Here is a tiny trained network, its code and every weight. The questions are about switching its units off for an input and a class, where a switched-off unit gives its printed mean instead of its output.

import numpy as np


def w(rows, s, z=0):
    codes = np.array(rows[::2]) - 128.0
    scale = np.full(codes.shape[1], s)
    scale[-1] = z or s
    return codes * scale


def f(y):
    return np.maximum(y, 0)


def log_softmax(a):
    a = a - a.max(-1, keepdims=True)
    return a - np.log(np.exp(a).sum(-1, keepdims=True))


def net(x, mask):
    res = np.array(x, float).reshape(1, 8) / 4 @ E
    y = f(res @ A[0][:, :-1].T + A[0][:, -1])
    res = res + np.where(mask, y, B[0][:, -1]) @ B[0][:, :-1]
    return log_softmax(res[-1] @ U[:, :-1].T + U[:, -1])


A, B = {}, {}
E = w([
[53,152,91,166,101,217],'x0',
[171,85,171,94,100,130],'x1',
[147,124,245,123,119,102],'x2',
[167,123,97,172,177,74],'x3',
[118,134,119,116,133,137],'x4',
[141,71,127,193,163,134],'x5',
[157,174,58,92,109,77],'x6',
[99,119,127,166,25,58],'x7',
],0.011)
A[0] = w([
[199,99,117,140,125,43,200],'N1',
[164,156,77,107,162,162,206],'N2',
[89,111,53,212,141,175,151],'N3',
[148,186,98,112,93,154,186],'N4',
[118,110,111,140,106,88,165],'N5',
[130,105,249,149,78,101,236],'N6',
[118,161,95,88,60,97,234],'N7',
[208,126,157,130,140,72,156],'N8',
[136,148,234,123,103,173,252],'N9',
[178,130,124,104,187,141,134],'N10',
[97,151,56,81,93,130,144],'N11',
[171,145,148,112,234,177,186],'N12',
[59,139,151,135,54,150,245],'N13',
],0.011,0.0032)
B[0] = w([
[189,172,120,137,59,93,219],'N1',
[120,137,94,112,188,175,186],'N2',
[117,182,65,225,129,195,210],'N3',
[68,148,117,72,172,156,177],'N4',
[159,161,97,123,123,151,163],'N5',
[114,103,224,165,94,75,252],'N6',
[136,157,112,60,97,155,203],'N7',
[192,136,139,108,87,29,212],'N8',
[77,50,168,127,129,86,228],'N9',
[199,94,91,107,168,98,185],'N10',
[89,212,117,73,145,220,192],'N11',
[197,34,120,113,245,95,222],'N12',
[59,146,137,141,127,151,215],'N13',
],0.011,0.013)
U = w([
[51,37,232,151,133,114,33],'0',
[218,131,138,111,57,86,253],'1',
[70,165,102,22,148,180,45],'2',
[111,150,60,255,141,187,217],'3',
[197,42,114,91,242,125,93],'4',
],0.0093,0.0011)

Each question gives the input, the list of numbers given to net, and the class t.
The units are the neurons (one row each of A and B). Each row of codes is followed by its name. A weight is (code - 128) times the scale printed after its matrix; where a second scale follows, it is the last column's (A, B and U).
mask holds one flag per neuron, in row order. A switched-off neuron (its flag False) gives its mean, the last column of its row in B, instead of its output. The means were averaged over made-up inputs and are rounded, as every weight is.
A unit's drop is (log p(t) with every unit on - log p(t) with that unit switched off) / (log p(t) with every unit on - log p(t) with every unit switched off).
most important unit: the unit with the biggest drop
k most important neurons: the k neurons with the biggest drops, biggest first
drop when u is switched off: that unit's drop, to one decimal
input [3,6,-1,4,0,-1,7,6], class 2: most important unit => N11
input [-2,6,0,8,2,-3,-8,3], class 1: 2 most important neurons => N1, N8
input [-6,4,5,-2,7,-8,-1,3], class 0: 4 most important neurons => N9, N6, N10, N3
input [-5,-7,-1,-3,-7,7,-3,6], class 1: 4 most important neurons => N1, N9, N2, N11
input [-8,3,8,-4,6,6,3,-2], class 1: 2 most important neurons => N8, N1
input [-3,6,5,-6,-7,-4,4,-6], class 0: 2 most important neurons => N9, N6
input [-1,-1,-6,3,7,-6,-7,0], class 3: 2 most important neurons => N3, N7
input [-4,-8,-6,-7,3,7,4,-2], class 3: drop when N3 is switched off => 1.5
input [-2,6,-6,-4,-8,2,8,-3], class 2: drop when N11 is switched off => 0.1
input [7,7,-7,-2,-4,0,-7,8], class 3: drop when N3 is switched off => 0.3
